Below are the code and all the weights of a small trained network. Each question names an input and a class and asks about switching units off, where a switched-off unit gives its printed mean instead of its output.

import numpy as np


def w(rows, s, z=0):
    codes = np.array(rows[::2]) - 128.0
    scale = np.full(codes.shape[1], s)
    scale[-1] = z or s
    return codes * scale


def f(y):
    return np.maximum(y, 0)


def log_softmax(a):
    a = a - a.max(-1, keepdims=True)
    return a - np.log(np.exp(a).sum(-1, keepdims=True))


def net(x, mask):
    res = np.array(x, float).reshape(1, 6) / 4 @ E
    y = f(res @ A[0][:, :-1].T + A[0][:, -1])
    res = res + np.where(mask, y, B[0][:, -1]) @ B[0][:, :-1]
    return log_softmax(res[-1] @ U[:, :-1].T + U[:, -1])


A, B = {}, {}
E = w([
[110,93,166,227,190,155],'x0',
[3,45,89,161,75,176],'x1',
[183,181,164,126,110,229],'x2',
[136,230,155,75,37,131],'x3',
[204,71,6,48,147,121],'x4',
[22,124,226,2,190,147],'x5',
],0.0077)
A[0] = w([
[158,177,151,95,138,136,140],'N1',
[73,144,173,100,159,155,95],'N2',
[170,132,67,130,175,99,211],'N3',
[94,149,149,167,113,81,118],'N4',
[173,138,118,172,115,119,252],'N5',
[154,201,171,106,42,172,200],'N6',
[128,123,205,179,153,139,132],'N7',
[169,115,124,24,150,136,121],'N8',
[172,42,104,148,134,74,150],'N9',
[137,109,121,82,148,63,144],'N10',
[91,120,149,86,138,148,125],'N11',
[62,118,101,131,133,162,141],'N12',
[111,91,126,108,88,214,198],'N13',
[145,120,122,132,82,153,177],'N14',
[132,162,134,150,95,175,201],'N15',
[122,143,98,48,155,46,160],'N16',
[112,121,120,123,111,176,155],'N17',
[143,103,57,127,91,124,168],'N18',
[126,132,198,151,213,152,150],'N19',
[134,148,181,171,94,93,186],'N20',
[175,246,113,123,115,137,147],'N21',
],0.014,0.0043)
B[0] = w([
[68,136,100,122,208,180,201],'N1',
[177,181,146,165,102,77,197],'N2',
[106,176,190,148,43,100,223],'N3',
[105,76,43,90,184,155,171],'N4',
[95,172,109,57,44,60,217],'N5',
[80,91,154,73,158,174,244],'N6',
[162,141,74,152,202,101,201],'N7',
[74,107,133,124,171,102,230],'N8',
[156,175,132,124,156,102,208],'N9',
[143,167,148,254,159,53,189],'N10',
[136,181,191,168,102,117,179],'N11',
[47,53,171,116,84,173,174],'N12',
[112,142,216,98,59,62,182],'N13',
[164,161,174,86,29,114,167],'N14',
[55,103,119,57,51,106,187],'N15',
[72,166,36,200,184,60,224],'N16',
[74,109,209,145,54,65,156],'N17',
[114,194,128,162,117,65,200],'N18',
[194,119,95,214,160,97,215],'N19',
[69,68,73,103,175,114,193],'N20',
[130,48,122,35,146,249,247],'N21',
],0.0077,0.013)
U = w([
[80,97,158,91,43,152,137],'0',
[82,92,62,105,173,132,187],'1',
[181,162,135,169,146,138,4],'2',
[121,205,138,121,83,143,140],'3',
[110,157,112,170,90,4,184],'4',
[189,169,108,86,56,123,76],'5',
],0.013,0.0028)

Each question gives the input, the list of numbers given to net, and the class t.
The units are the neurons (one row each of A and B). Each row of codes is followed by its name. A weight is (code - 128) times the scale printed after its matrix; where a second scale follows, it is the last column's (A, B and U).
mask holds one flag per neuron, in row order. A switched-off neuron (its flag False) gives its mean, the last column of its row in B, instead of its output. The means were averaged over made-up inputs and are rounded, as every weight is.
A unit's drop is (log p(t) with every unit on - log p(t) with that unit switched off) / (log p(t) with every unit on - log p(t) with every unit switched off).
The circuit of an input: a set's keep is (log p(t) with only the set's units on - log p(t) with every unit switched off) / (log p(t) with every unit on - log p(t) with every unit switched off). Starting from the 12 units with the biggest drops (on a tie, the unit counted first), units are removed one at a time, each time the one whose removal leaves the highest keep (on an exact tie, the one counted first), for as long as the keep stays at least 0.8.
units of the circuit, in order: the units of the circuit, biggest drop first
k most important neurons: the k neurons with the biggest drops, biggest first
drop of u: that unit's drop, to one decimal
input [6,2,6,1,6,-1], class 0: 3 most important neurons => [N16, N10, N19]
input [-6,5,3,-7,4,1], class 4: units of the circuit, in order => [N21]
input [3,3,-2,0,2,2], class 0: 2 most important neurons => [N16, N12]
input [-3,6,2,6,5,7], class 4: 2 most important neurons => [N21, N16]
input [4,6,-3,7,-6,8], class 4: 3 most important neurons => [N2, N21, N7]
input [6,-7,0,7,6,-3], class 5: 3 most important neurons => [N3, N12, N5]
input [5,8,1,-5,2,-1], class 0: 4 most important neurons => [N12, N16, N10, N2]
input [8,3,0,8,-3,7], class 4: 2 most important neurons => [N2, N21]
input [-3,-6,0,-3,-3,4], class 2: 2 most important neurons => [N5, N15]
input [7,8,7,-8,-3,-6], class 4: 2 most important neurons => [N21, N7]
input [2,7,7,1,-8,8], class 4: 2 most important neurons => [N2, N19]
input [2,-5,2,0,-4,-6], class 1: drop of N20 => 0.2
input [0,-5,-1,7,6,0], class 1: drop of N21 => 0.3
input [-8,-6,6,5,-1,-1], class 1: most important neuron => [N1]
input [1,-8,2,-6,3,5], class 4: drop of N21 => 0.2
